Below is a small trained network, with its code and all its weights. Each question gives an input and a class and asks what happens when units are switched off, that is, made to give their printed mean instead of their output.

import numpy as np


def w(rows, s, z=0):
    codes = np.array(rows[::2]) - 128.0
    scale = np.full(codes.shape[1], s)
    scale[-1] = z or s
    return codes * scale


def f(y):
    return np.maximum(y, 0)


def log_softmax(a):
    a = a - a.max(-1, keepdims=True)
    return a - np.log(np.exp(a).sum(-1, keepdims=True))


def net(x, mask):
    res = np.array(x, float).reshape(1, 8) / 4 @ E
    y = f(res @ A[0][:, :-1].T + A[0][:, -1])
    res = res + np.where(mask, y, B[0][:, -1]) @ B[0][:, :-1]
    return log_softmax(res[-1] @ U[:, :-1].T + U[:, -1])


A, B = {}, {}
E = w([
[106,110,127,144,77,69,176,116,139],'x0',
[85,115,107,121,133,72,147,75,111],'x1',
[17,130,134,82,208,157,153,169,115],'x2',
[124,115,159,169,101,46,40,254,175],'x3',
[98,144,217,36,194,95,143,155,118],'x4',
[121,23,92,125,116,164,155,149,62],'x5',
[128,93,124,176,112,146,120,188,152],'x6',
[88,197,143,153,121,136,156,198,240],'x7',
],0.0074)
A[0] = w([
[85,96,167,44,193,120,146,120,59,134],'n1',
[181,174,158,95,121,43,102,74,124,170],'n2',
[156,189,89,167,59,173,142,115,215,56],'n3',
[126,97,61,175,101,144,133,127,112,255],'n4',
[120,150,184,139,139,118,100,249,214,175],'n5',
[129,112,215,117,96,79,106,205,150,171],'n6',
[88,192,199,141,176,122,98,217,220,187],'n7',
[152,183,124,85,115,116,108,53,96,192],'n8',
[96,130,117,149,109,11,162,131,143,153],'n9',
[111,96,185,54,127,111,137,133,79,203],'n10',
[92,129,176,12,255,133,142,108,84,178],'n11',
[117,176,143,115,146,222,215,120,165,143],'n12',
[66,115,102,137,80,18,165,143,144,222],'n13',
[159,31,37,172,86,168,81,161,39,153],'n14',
],0.0078,0.0023)
B[0] = w([
[170,111,170,87,231,175,202,176,55,205],'n1',
[239,142,177,222,74,64,118,82,163,198],'n2',
[146,123,127,83,189,154,198,152,43,207],'n3',
[184,68,116,187,155,158,128,144,143,209],'n4',
[152,236,201,139,146,56,68,179,124,247],'n5',
[238,146,206,228,136,71,117,121,120,214],'n6',
[72,238,174,124,133,65,41,177,190,254],'n7',
[240,170,198,206,104,63,137,75,91,197],'n8',
[116,109,106,149,51,140,90,40,195,193],'n9',
[183,142,184,123,199,132,161,159,79,186],'n10',
[88,134,94,92,228,199,135,239,31,232],'n11',
[81,109,48,46,127,210,169,122,112,191],'n12',
[132,90,107,141,32,104,123,2,214,211],'n13',
[68,42,62,239,153,252,50,166,194,243],'n14',
],0.0068,0.0087)
U = w([
[123,15,37,166,49,191,122,40,199,174],'0',
[187,172,204,172,80,37,119,91,147,181],'1',
[131,142,152,171,159,144,71,186,132,49],'2',
[29,188,101,38,141,169,128,148,125,5],'3',
[163,80,115,96,165,203,247,126,2,199],'4',
],0.0075,0.0019)

Each question gives the input, the list of numbers given to net, and the class t.
The units are the neurons (one row each of A and B). Each row of codes is followed by its name. A weight is (code - 128) times the scale printed after its matrix; where a second scale follows, it is the last column's (A, B and U).
mask holds one flag per neuron, in row order. A switched-off neuron (its flag False) gives its mean, the last column of its row in B, instead of its output. The means were averaged over made-up inputs and are rounded, as every weight is.
A unit's drop is (log p(t) with every unit on - log p(t) with that unit switched off) / (log p(t) with every unit on - log p(t) with every unit switched off).
The circuit of an input: a set's keep is (log p(t) with only the set's units on - log p(t) with every unit switched off) / (log p(t) with every unit on - log p(t) with every unit switched off). Starting from the 12 units with the biggest drops (on a tie, the unit counted first), units are removed one at a time, each time the one whose removal leaves the highest keep (on an exact tie, the one counted first), for as long as the keep stays at least 0.8.
units of the circuit, in order: the units of the circuit, biggest drop first
most important unit: the unit with the biggest drop
k most important neurons: the k neurons with the biggest drops, biggest first
drop of u: that unit's drop, to one decimal
input [-1,4,3,-1,-7,0,-3,6], class 0: most important unit : n11
input [6,7,-4,1,5,2,4,-2], class 0: units of the circuit, in order : n5, n13
input [4,2,4,0,-1,6,-2,2], class 0: units of the circuit, in order : n13, n5
input [-6,7,-6,6,4,8,5,-5], class 0: units of the circuit, in order : n14, n5
input [-6,1,4,4,2,6,7,-7], class 4: 3 most important neurons : n7, n1, n5
input [7,8,-1,0,2,4,-1,8], class 0: units of the circuit, in order : n13, n9
input [-2,6,4,-1,-6,0,0,-4], class 0: units of the circuit, in order : n14, n5
input [-4,3,2,6,6,6,1,-3], class 4: 2 most important neurons : n1, n11
input [4,8,2,2,6,-8,-1,-8], class 4: 4 most important neurons : n11, n1, n7, n5
input [-7,-1,-5,-3,-3,6,-1,4], class 0: 3 most important neurons : n14, n11, n1
input [1,2,8,2,-3,-5,8,-8], class 4: 2 most important neurons : n7, n5
input [5,-6,0,-3,-5,-8,4,8], class 3: 2 most important neurons : n12, n3
input [-1,2,0,-3,4,-3,6,0], class 3: drop of n3 : 0.2
input [-3,5,6,0,7,-1,0,-4], class 4: drop of n10 : 0.0
input [-6,2,-8,-8,-2,-8,7,4], class 4: units of the circuit, in order : n3
input [7,-5,8,4,-6,-3,2,-3], class 1: drop of n13 : 0.2
